Here is a tiny trained network, its code and every weight. The questions are about switching its units off for an input and a target symbol, where a switched-off unit gives its printed mean instead of its output.

import numpy as np


def w(rows, s, z=0):
    codes = np.array(rows[::2]) - 128.0
    scale = np.full(codes.shape[1], s)
    scale[-1] = z or s
    return codes * scale


def norm(h):
    return h / np.sqrt((h * h).mean(-1, keepdims=True) + 1e-5)


def f(y):
    return y / 2 * (1 + np.tanh(0.7978845608 * (y + 0.044715 * y**3)))


def softmax(a):
    e = np.exp(a - a.max(-1, keepdims=True))
    return e / e.sum(-1, keepdims=True)


def log_softmax(a):
    a = a - a.max(-1, keepdims=True)
    return a - np.log(np.exp(a).sum(-1, keepdims=True))


def net(x, mask):
    ids = ['αδηθλμπφψω'.index(c) for c in x.split()]
    T = len(ids)
    res = E[ids] + P[:T]
    u = 0
    for l in range(2):
        r = norm(res)
        for j in range(3):
            rows = slice(2 * j, 2 * j + 2)
            q, k, v = (r @ M[l][rows].T for M in (Q, K, V))
            z = softmax(np.where(np.tri(T) > 0, q @ k.T / 2**0.5, -1e9)) @ v
            o = O[l][rows]
            res = res + np.where(mask[u + j], z, o[:, -1]) @ o[:, :-1]
        u += 3
        y = f(norm(res) @ A[l][:, :-1].T + A[l][:, -1])
        res = res + np.where(mask[u : u + 12], y, B[l][:, -1]) @ B[l][:, :-1]
        u += 12
    return log_softmax(norm(res)[-1] @ U[:, :-1].T + U[:, -1])


Q, K, V, O, A, B = {}, {}, {}, {}, {}, {}
E = w([
[170,71,202,113,94,128,123,83],'α',
[192,118,145,61,125,95,72,188],'δ',
[83,130,89,180,86,149,161,119],'η',
[125,114,137,88,45,131,157,151],'θ',
[90,113,127,82,155,99,4,161],'λ',
[74,136,92,182,200,123,53,114],'μ',
[128,114,133,140,99,156,219,104],'π',
[94,169,72,127,158,127,115,177],'φ',
[216,129,134,122,137,145,188,149],'ψ',
[119,124,123,200,162,156,171,80],'ω',
],0.0038)
P = w([
[142,69,90,122,127,101,156,112],'0',
[97,111,218,177,128,118,146,190],'1',
[166,164,69,150,75,110,91,81],'2',
[97,154,219,174,129,107,163,189],'3',
[148,201,89,128,97,138,95,93],'4',
[90,152,215,163,123,122,159,187],'5',
[110,202,92,92,118,188,94,94],'6',
[98,134,254,171,106,142,194,154],'7',
],0.0023)
Q[0] = w([
[253,64,201,92,251,100,202,180],'0.h1',
[74,83,177,25,196,22,23,168],'0.h1',
[191,101,176,17,105,78,7,141],'0.h2',
[87,130,80,116,214,90,82,181],'0.h2',
[191,155,133,73,5,147,175,110],'0.h3',
[127,167,128,194,46,169,154,56],'0.h3',
],0.0046)
K[0] = w([
[255,121,150,120,183,119,151,148],'0.h1',
[143,134,134,90,172,99,55,146],'0.h1',
[163,113,169,76,120,93,75,146],'0.h2',
[106,140,105,122,166,115,88,127],'0.h2',
[174,111,159,109,57,146,159,125],'0.h3',
[136,110,142,185,136,143,174,116],'0.h3',
],0.008)
V[0] = w([
[208,192,91,152,196,95,129,186],'0.h1',
[228,71,164,148,128,2,157,190],'0.h1',
[147,159,126,65,41,177,197,133],'0.h2',
[80,172,35,109,122,149,155,209],'0.h2',
[119,140,126,236,157,141,133,64],'0.h3',
[88,136,129,113,124,105,20,183],'0.h3',
],0.0026)
O[0] = w([
[76,67,142,158,23,113,81,99,89],'0.h1',
[4,147,138,136,110,198,141,88,254],'0.h1',
[108,90,122,159,197,132,31,90,130],'0.h2',
[172,95,237,112,114,105,122,44,2],'0.h2',
[117,137,180,30,62,127,95,163,196],'0.h3',
[101,121,128,153,92,176,234,70,64],'0.h3',
],0.0028,0.00098)
A[0] = w([
[145,91,82,210,138,127,104,103,91],'0.n1',
[148,157,91,132,146,128,183,100,96],'0.n2',
[128,162,74,72,126,167,104,84,25],'0.n3',
[161,151,125,138,115,175,254,98,89],'0.n4',
[51,152,125,74,164,165,115,106,88],'0.n5',
[173,102,120,101,175,115,184,140,68],'0.n6',
[184,72,187,66,49,115,124,105,50],'0.n7',
[93,187,120,167,55,68,145,112,55],'0.n8',
[133,146,120,200,199,124,163,91,143],'0.n9',
[180,178,51,93,75,194,76,84,29],'0.n10',
[181,142,49,61,110,79,175,227,1],'0.n11',
[101,107,202,138,130,96,98,40,118],'0.n12',
],0.0038,0.0016)
B[0] = w([
[139,164,144,109,166,107,63,72,129],'0.n1',
[166,142,121,86,145,105,125,97,100],'0.n2',
[122,111,140,84,59,180,183,132,124],'0.n3',
[73,118,81,134,156,78,10,161,169],'0.n4',
[247,53,94,143,82,137,150,142,126],'0.n5',
[155,144,135,98,70,164,94,155,79],'0.n6',
[86,164,23,140,191,85,59,152,169],'0.n7',
[187,47,176,55,177,138,130,129,162],'0.n8',
[138,126,108,44,78,129,64,220,151],'0.n9',
[54,157,187,71,73,194,141,41,253],'0.n10',
[185,195,73,136,252,113,62,126,112],'0.n11',
[164,203,57,87,114,115,158,227,170],'0.n12',
],0.0027,0.0013)
Q[1] = w([
[195,134,42,58,109,150,107,49],'1.h1',
[103,129,149,96,97,161,154,137],'1.h1',
[108,105,232,135,116,146,224,133],'1.h2',
[111,101,210,169,115,113,188,156],'1.h2',
[186,79,132,95,106,136,168,84],'1.h3',
[111,80,255,151,142,108,245,182],'1.h3',
],0.0062)
K[1] = w([
[100,255,204,155,106,205,170,126],'1.h1',
[158,137,103,72,126,166,150,108],'1.h1',
[116,24,76,153,207,96,171,155],'1.h2',
[137,63,84,143,130,87,122,131],'1.h2',
[97,155,231,167,89,145,173,185],'1.h3',
[155,45,91,155,218,54,153,133],'1.h3',
],0.0056)
V[1] = w([
[60,159,183,245,125,150,119,69],'1.h1',
[182,79,213,157,185,220,55,117],'1.h1',
[171,51,188,121,191,137,144,84],'1.h2',
[124,97,86,27,134,130,139,35],'1.h2',
[110,90,87,92,129,60,5,59],'1.h3',
[57,114,71,108,64,218,31,151],'1.h3',
],0.0029)
O[1] = w([
[126,20,127,136,148,126,159,251,96],'1.h1',
[82,112,123,11,176,32,209,142,145],'1.h1',
[79,160,32,56,103,158,166,149,140],'1.h2',
[152,131,63,127,169,102,48,152,163],'1.h2',
[247,56,134,86,126,122,137,31,254],'1.h3',
[113,101,145,95,211,36,54,116,188],'1.h3',
],0.003,0.0034)
A[1] = w([
[139,139,94,86,143,123,74,87,148],'1.n1',
[101,157,96,133,128,145,77,121,106],'1.n2',
[157,89,133,125,104,150,150,117,114],'1.n3',
[131,152,151,121,102,118,156,160,93],'1.n4',
[119,156,107,156,106,142,118,161,104],'1.n5',
[140,163,88,123,82,156,162,119,115],'1.n6',
[190,133,1,119,188,103,83,117,111],'1.n7',
[60,155,108,123,142,98,135,150,73],'1.n8',
[134,86,121,154,160,116,105,186,3],'1.n9',
[100,126,173,135,105,127,143,132,95],'1.n10',
[172,124,101,129,146,71,69,130,121],'1.n11',
[134,154,152,146,143,167,105,141,124],'1.n12',
],0.0083,0.0044)
B[1] = w([
[134,194,163,199,195,99,146,60,255],'1.n1',
[181,146,131,144,136,35,183,152,137],'1.n2',
[150,175,63,82,159,139,119,139,150],'1.n3',
[61,134,97,202,143,179,140,98,125],'1.n4',
[65,115,103,62,106,110,143,87,111],'1.n5',
[82,86,143,72,167,169,67,84,141],'1.n6',
[157,41,4,172,234,89,10,89,232],'1.n7',
[177,182,121,113,118,143,4,192,129],'1.n8',
[117,92,247,193,148,169,87,78,117],'1.n9',
[134,138,42,163,180,142,122,166,138],'1.n10',
[96,64,2,107,147,176,97,184,207],'1.n11',
[95,75,66,123,80,59,120,118,127],'1.n12',
],0.0039,0.0055)
U = w([
[123,217,144,107,115,117,49,240,171],'α',
[104,49,227,194,128,170,86,167,89],'δ',
[255,139,89,63,114,174,182,171,71],'η',
[150,93,35,151,190,90,66,106,248],'θ',
[63,116,79,125,32,24,156,139,86],'λ',
[52,129,110,44,94,225,112,95,197],'μ',
[127,220,212,142,159,92,161,55,74],'π',
[203,119,129,191,9,153,93,102,94],'φ',
[131,54,177,31,168,51,184,189,52],'ψ',
[84,151,83,206,144,175,233,193,49],'ω',
],0.0082,0.0014)

Each question gives the input, a string of symbols that net reads in full, and the target symbol t.
The units are the heads (2 rows each of Q, K, V and O) and the neurons (one row each of A and B). Each row of codes is followed by its name. A weight is (code - 128) times the scale printed after its matrix; where a second scale follows, it is the last column's (O, A, B and U).
mask holds one flag per unit, layer by layer, with each layer's heads first. A switched-off unit (its flag False) gives its mean, the last column of its rows in O or B, instead of its output. The means were averaged over made-up inputs and are rounded, as every weight is.
A unit's drop is (log p(t) with every unit on - log p(t) with that unit switched off) / (log p(t) with every unit on - log p(t) with every unit switched off).
The circuit of an input: a set's keep is (log p(t) with only the set's units on - log p(t) with every unit switched off) / (log p(t) with every unit on - log p(t) with every unit switched off). Starting from the 12 units with the biggest drops (on a tie, the unit counted first), units are removed one at a time, each time the one whose removal leaves the highest keep (on an exact tie, the one counted first), for as long as the keep stays at least 0.8.
circuit, biggest first: the units of the circuit, biggest drop first
unit that matters most: the unit with the biggest drop
top k neurons: the k neurons with the biggest drops, biggest first
top k neurons in layer l: the k neurons of layer l with the biggest drops, biggest first
which heads matter: for each layer, one digit per head in row order, 1 if its drop is at least 0.15 and else 0, layers parted by /
input θ α ψ θ π δ ψ, target π: which heads matter => 110 / 000
input η μ μ α η α η, target μ: which heads matter => 011 / 111
input π ψ μ φ μ α π, target π: circuit, biggest first => 1.n7; 1.n11
input α ψ ψ, target π: which heads matter => 100 / 000
input ω ω η π, target ω: circuit, biggest first => 1.h3
input α δ α π α μ ω δ, target α: circuit, biggest first => 1.h3; 1.n7
input ω μ ω α, target ω: which heads matter => 011 / 000
input δ ψ α ψ ψ μ, target δ: which heads matter => 101 / 000
input α θ μ λ, target α: circuit, biggest first => 0.h2; 1.n8; 1.n7
input δ μ μ η α θ α, target π: which heads matter => 010 / 000
input α λ π η η, target π: top 3 neurons => 0.n10; 0.n7; 1.n7
input α μ α α η δ, target α: top 3 neurons => 1.n8; 1.n7; 0.n10
input δ δ α λ α α θ α, target δ: top 3 neurons => 1.n9; 1.n7; 1.n1
input α μ π δ θ η μ, target π: which heads matter => 011 / 000
input λ δ ψ δ, target λ: top neuron => 1.n7
input μ λ δ π, target μ: which heads matter => 111 / 001
input α θ δ η η α α η, target α: which heads matter => 110 / 000
input ω δ α ω ψ μ μ λ, target ω: which heads matter => 011 / 000
input ψ θ η α μ θ, target ψ: which heads matter => 101 / 000
input π α α α θ δ η η, target π: which heads matter => 111 / 100
input α μ δ φ π η π, target π: top 2 neurons in layer 0 => 0.n10; 0.n3
input μ μ η μ δ μ α φ, target μ: unit that matters most => 0.h2
input ω α θ λ μ δ μ μ, target ω: top 2 neurons => 1.n7; 0.n11
input λ α α μ θ ω π δ, target λ: top 2 neurons => 1.n12; 1.n7
input μ ω π ω π η μ, target π: top 4 neurons in layer 0 => 0.n7; 0.n3; 0.n4; 0.n10
input η δ ω η, target η: top 3 neurons in layer 1 => 1.n1; 1.n7; 1.n3
